Below are the code and all the weights of a small trained network. Each question names an input and a target symbol and asks about switching units off, where a switched-off unit gives its printed mean instead of its output.

import numpy as np


def w(rows, s, z=0):
    codes = np.array(rows[::2]) - 128.0
    scale = np.full(codes.shape[1], s)
    scale[-1] = z or s
    return codes * scale


def f(y):
    return np.maximum(y, 0)


def softmax(a):
    e = np.exp(a - a.max(-1, keepdims=True))
    return e / e.sum(-1, keepdims=True)


def log_softmax(a):
    a = a - a.max(-1, keepdims=True)
    return a - np.log(np.exp(a).sum(-1, keepdims=True))


def net(x, mask):
    ids = ['βδζηξπτψ'.index(c) for c in x.split()]
    T = len(ids)
    res = E[ids] + P[:T]
    u = 0
    for l in range(2):
        r = res
        for j in range(3):
            rows = slice(3 * j, 3 * j + 3)
            q, k, v = (r @ M[l][rows].T for M in (Q, K, V))
            z = softmax(np.where(np.tri(T) > 0, q @ k.T / 3**0.5, -1e9)) @ v
            o = O[l][rows]
            res = res + np.where(mask[u + j], z, o[:, -1]) @ o[:, :-1]
        u += 3
        y = f(res @ A[l][:, :-1].T + A[l][:, -1])
        res = res + np.where(mask[u : u + 8], y, B[l][:, -1]) @ B[l][:, :-1]
        u += 8
    return log_softmax(res[-1] @ U[:, :-1].T + U[:, -1])


Q, K, V, O, A, B = {}, {}, {}, {}, {}, {}
E = w([
[131,169,103,87,160,57,182],'β',
[137,166,117,79,99,113,154],'δ',
[192,131,103,67,179,141,81],'ζ',
[60,107,129,152,79,157,137],'η',
[7,111,198,108,131,112,92],'ξ',
[176,143,160,203,90,115,67],'π',
[163,105,125,201,109,97,188],'τ',
[134,158,39,176,191,69,92],'ψ',
],0.013)
P = w([
[107,177,178,142,98,172,115],'0',
[100,133,132,112,78,51,54],'1',
[163,117,148,95,66,148,163],'2',
[87,243,146,198,216,129,169],'3',
[140,33,116,128,151,51,75],'4',
[156,55,112,119,57,135,184],'5',
[33,164,96,208,207,137,180],'6',
[140,2,108,129,186,99,59],'7',
[149,71,136,104,60,154,168],'8',
],0.009)
Q[0] = w([
[78,135,147,97,149,188,177],'L0H0',
[119,170,129,180,165,112,139],'L0H0',
[107,128,127,134,142,27,132],'L0H0',
[144,114,172,198,89,100,133],'L0H1',
[79,82,153,164,122,73,116],'L0H1',
[155,91,107,179,97,116,88],'L0H1',
[76,87,255,78,68,123,122],'L0H2',
[118,211,144,184,232,132,209],'L0H2',
[90,113,112,239,142,179,226],'L0H2',
],0.0086)
K[0] = w([
[54,79,152,127,119,133,144],'L0H0',
[154,96,150,171,143,103,146],'L0H0',
[153,113,127,94,138,89,119],'L0H0',
[135,78,124,76,135,131,141],'L0H1',
[147,96,104,128,93,118,145],'L0H1',
[108,97,97,113,134,116,113],'L0H1',
[44,106,215,77,119,133,127],'L0H2',
[137,108,72,175,122,30,146],'L0H2',
[109,100,98,247,55,113,179],'L0H2',
],0.013)
V[0] = w([
[96,85,180,155,133,125,144],'L0H0',
[163,134,130,130,154,68,148],'L0H0',
[124,198,78,122,136,96,181],'L0H0',
[103,49,103,92,110,69,114],'L0H1',
[117,107,119,195,112,138,138],'L0H1',
[138,23,131,41,48,123,118],'L0H1',
[139,123,167,83,201,130,25],'L0H2',
[64,145,134,49,132,130,102],'L0H2',
[111,254,160,106,62,191,156],'L0H2',
],0.0069)
O[0] = w([
[130,122,188,60,185,98,158,132],'L0H0',
[157,179,129,147,108,79,119,135],'L0H0',
[119,174,143,191,63,125,92,125],'L0H0',
[173,94,126,136,44,2,84,173],'L0H1',
[121,224,86,163,128,144,105,117],'L0H1',
[121,40,51,178,81,58,157,110],'L0H1',
[87,203,49,104,31,85,91,235],'L0H2',
[143,150,133,119,71,182,72,248],'L0H2',
[83,6,123,57,127,205,65,151],'L0H2',
],0.005,0.0012)
A[0] = w([
[186,137,92,146,186,68,51,19],'L0N0',
[154,67,128,111,72,210,200,40],'L0N1',
[53,32,197,138,121,167,198,126],'L0N2',
[126,3,141,88,157,92,47,255],'L0N3',
[249,105,167,148,48,161,71,227],'L0N4',
[54,87,179,157,152,194,79,123],'L0N5',
[161,165,208,191,225,139,211,22],'L0N6',
[136,156,188,109,86,111,247,220],'L0N7',
],0.006,0.0022)
B[0] = w([
[86,70,221,113,154,86,112,182],'L0N0',
[104,24,71,135,13,226,189,162],'L0N1',
[115,83,199,144,171,106,114,215],'L0N2',
[214,130,158,187,129,173,2,253],'L0N3',
[146,203,101,222,22,154,194,220],'L0N4',
[80,121,116,201,160,122,103,198],'L0N5',
[142,162,229,167,114,126,63,178],'L0N6',
[154,156,211,50,153,115,158,189],'L0N7',
],0.0066,0.0046)
Q[1] = w([
[73,177,183,112,188,165,156],'L1H0',
[152,95,82,91,82,149,124],'L1H0',
[157,137,108,133,125,108,159],'L1H0',
[170,104,105,98,2,113,127],'L1H1',
[159,66,86,114,96,137,52],'L1H1',
[131,91,106,56,108,139,152],'L1H1',
[158,166,157,118,43,160,125],'L1H2',
[90,228,200,231,180,145,117],'L1H2',
[104,123,129,213,153,147,119],'L1H2',
],0.0088)
K[1] = w([
[147,95,155,211,110,62,130],'L1H0',
[134,195,153,90,140,227,100],'L1H0',
[167,126,101,91,123,157,152],'L1H0',
[121,117,165,31,105,135,103],'L1H1',
[77,126,194,107,123,190,64],'L1H1',
[148,178,181,82,74,134,153],'L1H1',
[141,158,135,156,13,163,133],'L1H2',
[142,41,103,254,111,73,164],'L1H2',
[139,118,116,158,166,80,135],'L1H2',
],0.0072)
V[1] = w([
[179,69,63,174,142,118,163],'L1H0',
[83,126,107,98,235,153,104],'L1H0',
[43,117,182,68,128,119,128],'L1H0',
[140,163,153,30,139,139,165],'L1H1',
[102,78,41,73,170,91,145],'L1H1',
[100,92,51,116,253,71,92],'L1H1',
[37,35,115,128,90,175,80],'L1H2',
[171,115,75,85,110,157,175],'L1H2',
[174,97,155,62,159,44,150],'L1H2',
],0.0062)
O[1] = w([
[194,155,202,157,74,140,127,54],'L1H0',
[98,165,151,91,208,227,110,94],'L1H0',
[68,106,112,94,161,144,176,145],'L1H0',
[86,84,124,94,159,192,140,51],'L1H1',
[110,199,160,172,148,209,184,3],'L1H1',
[138,233,185,164,156,177,113,57],'L1H1',
[123,37,137,181,153,117,164,177],'L1H2',
[176,124,144,128,111,203,130,35],'L1H2',
[99,98,174,2,114,146,64,50],'L1H2',
],0.0061,0.0055)
A[1] = w([
[234,142,54,112,97,187,149,143],'L1N0',
[77,49,90,74,91,173,137,71],'L1N1',
[127,96,155,171,74,188,220,208],'L1N2',
[179,141,120,54,113,104,254,121],'L1N3',
[63,150,135,114,79,139,96,196],'L1N4',
[106,174,136,145,225,164,79,165],'L1N5',
[113,145,139,17,105,218,195,135],'L1N6',
[145,109,210,89,117,121,151,255],'L1N7',
],0.0086,0.0023)
B[1] = w([
[170,120,124,129,154,254,36,225],'L1N0',
[131,160,176,41,59,97,143,236],'L1N1',
[134,113,149,144,89,150,235,254],'L1N2',
[25,84,64,164,245,193,94,206],'L1N3',
[159,165,57,177,119,85,163,203],'L1N4',
[90,167,183,134,129,251,143,219],'L1N5',
[48,200,58,51,58,170,66,165],'L1N6',
[118,111,217,116,109,129,58,204],'L1N7',
],0.0085,0.0042)
U = w([
[121,159,1,157,100,30,165,254],'β',
[158,100,213,84,100,91,51,128],'δ',
[178,99,130,122,172,195,74,166],'ζ',
[75,79,109,115,236,172,130,107],'η',
[96,150,108,87,83,166,128,21],'ξ',
[143,225,154,184,68,184,159,49],'π',
[142,78,129,152,179,165,208,124],'τ',
[133,158,152,89,58,113,202,69],'ψ',
],0.0075,0.0036)

Each question gives the input, a string of symbols that net reads in full, and the target symbol t.
The units are the heads (3 rows each of Q, K, V and O) and the neurons (one row each of A and B). Each row of codes is followed by its name. A weight is (code - 128) times the scale printed after its matrix; where a second scale follows, it is the last column's (O, A, B and U).
mask holds one flag per unit, layer by layer, with each layer's heads first. A switched-off unit (its flag False) gives its mean, the last column of its rows in O or B, instead of its output. The means were averaged over made-up inputs and are rounded, as every weight is.
A unit's drop is (log p(t) with every unit on - log p(t) with that unit switched off) / (log p(t) with every unit on - log p(t) with every unit switched off).
The circuit of an input: a set's keep is (log p(t) with only the set's units on - log p(t) with every unit switched off) / (log p(t) with every unit on - log p(t) with every unit switched off). Starting from the 12 units with the biggest drops (on a tie, the unit counted first), units are removed one at a time, each time the one whose removal leaves the highest keep (on an exact tie, the one counted first), for as long as the keep stays at least 0.8.
units of the circuit, in order: the units of the circuit, biggest drop first
k most important neurons: the k neurons with the biggest drops, biggest first
k most important neurons of layer l: the k neurons of layer l with the biggest drops, biggest first
heads that matter: for each layer, one digit per head in row order, 1 if its drop is at least 0.15 and else 0, layers parted by /
input ζ ψ ψ η δ τ τ ζ β, target η: 3 most important neurons => [L1N3 L0N3 L0N7]
input δ ξ τ η β ζ π β, target δ: heads that matter => 000 / 101
input ζ η ξ η, target η: units of the circuit, in order => [L0N4 L0H2 L1H0]
input π ψ η, target ψ: heads that matter => 001 / 000
input ξ ψ ξ β, target π: most important neuron of layer 1 => [L1N5]
input ξ τ τ β, target δ: heads that matter => 001 / 100
input ζ β δ, target ξ: 2 most important neurons of layer 1 => [L1N6 L1N3]
input δ η η η, target τ: heads that matter => 001 / 001
input δ π δ δ η ζ η, target τ: units of the circuit, in order => [L0H2 L1H2 L1N2]
input π ζ ζ ξ, target η: 2 most important neurons of layer 0 => [L0N5 L0N2]
input η ξ β η, target η: units of the circuit, in order => [L0N4 L1H0 L0H2]
input ξ ψ ζ β ζ δ ξ η, target β: units of the circuit, in order => [L0H1 L1N0 L1N5]
input δ ζ η π β π, target π: heads that matter => 000 / 001
input π η ζ τ β ψ δ, target π: heads that matter => 011 / 010
input ζ τ τ ζ δ ψ ψ π, target β: 4 most important neurons of layer 0 => [L0N4 L0N0 L0N7 L0N6]
input τ ζ ψ β ψ, target δ: units of the circuit, in order => [L0N0 L1H2]
input ψ δ β ψ τ β ζ ξ, target β: units of the circuit, in order => [L0H2 L1N4]
input τ δ η ψ η ψ η, target π: units of the circuit, in order => [L1H1 L0H2 L1H0]
input π η π β ζ, target β: heads that matter => 001 / 000
input δ ψ δ π β ψ ζ, target π: units of the circuit, in order => [L0H2 L1H1 L1N5 L0N6]
input β β ψ ξ, target π: units of the circuit, in order => [L1N5 L1H1 L1N4 L0N6]
input τ π π ξ τ ξ δ, target δ: heads that matter => 001 / 101
input δ π ξ ζ, target β: 2 most important neurons of layer 0 => [L0N4 L0N3]
input ζ η ψ τ, target π: 2 most important neurons => [L0N6 L1N5]
input π ψ π ζ, target π: units of the circuit, in order => [L0H2 L1N5 L1H1]
input δ τ ξ δ π, target β: 2 most important neurons of layer 0 => [L0N4 L0N7]
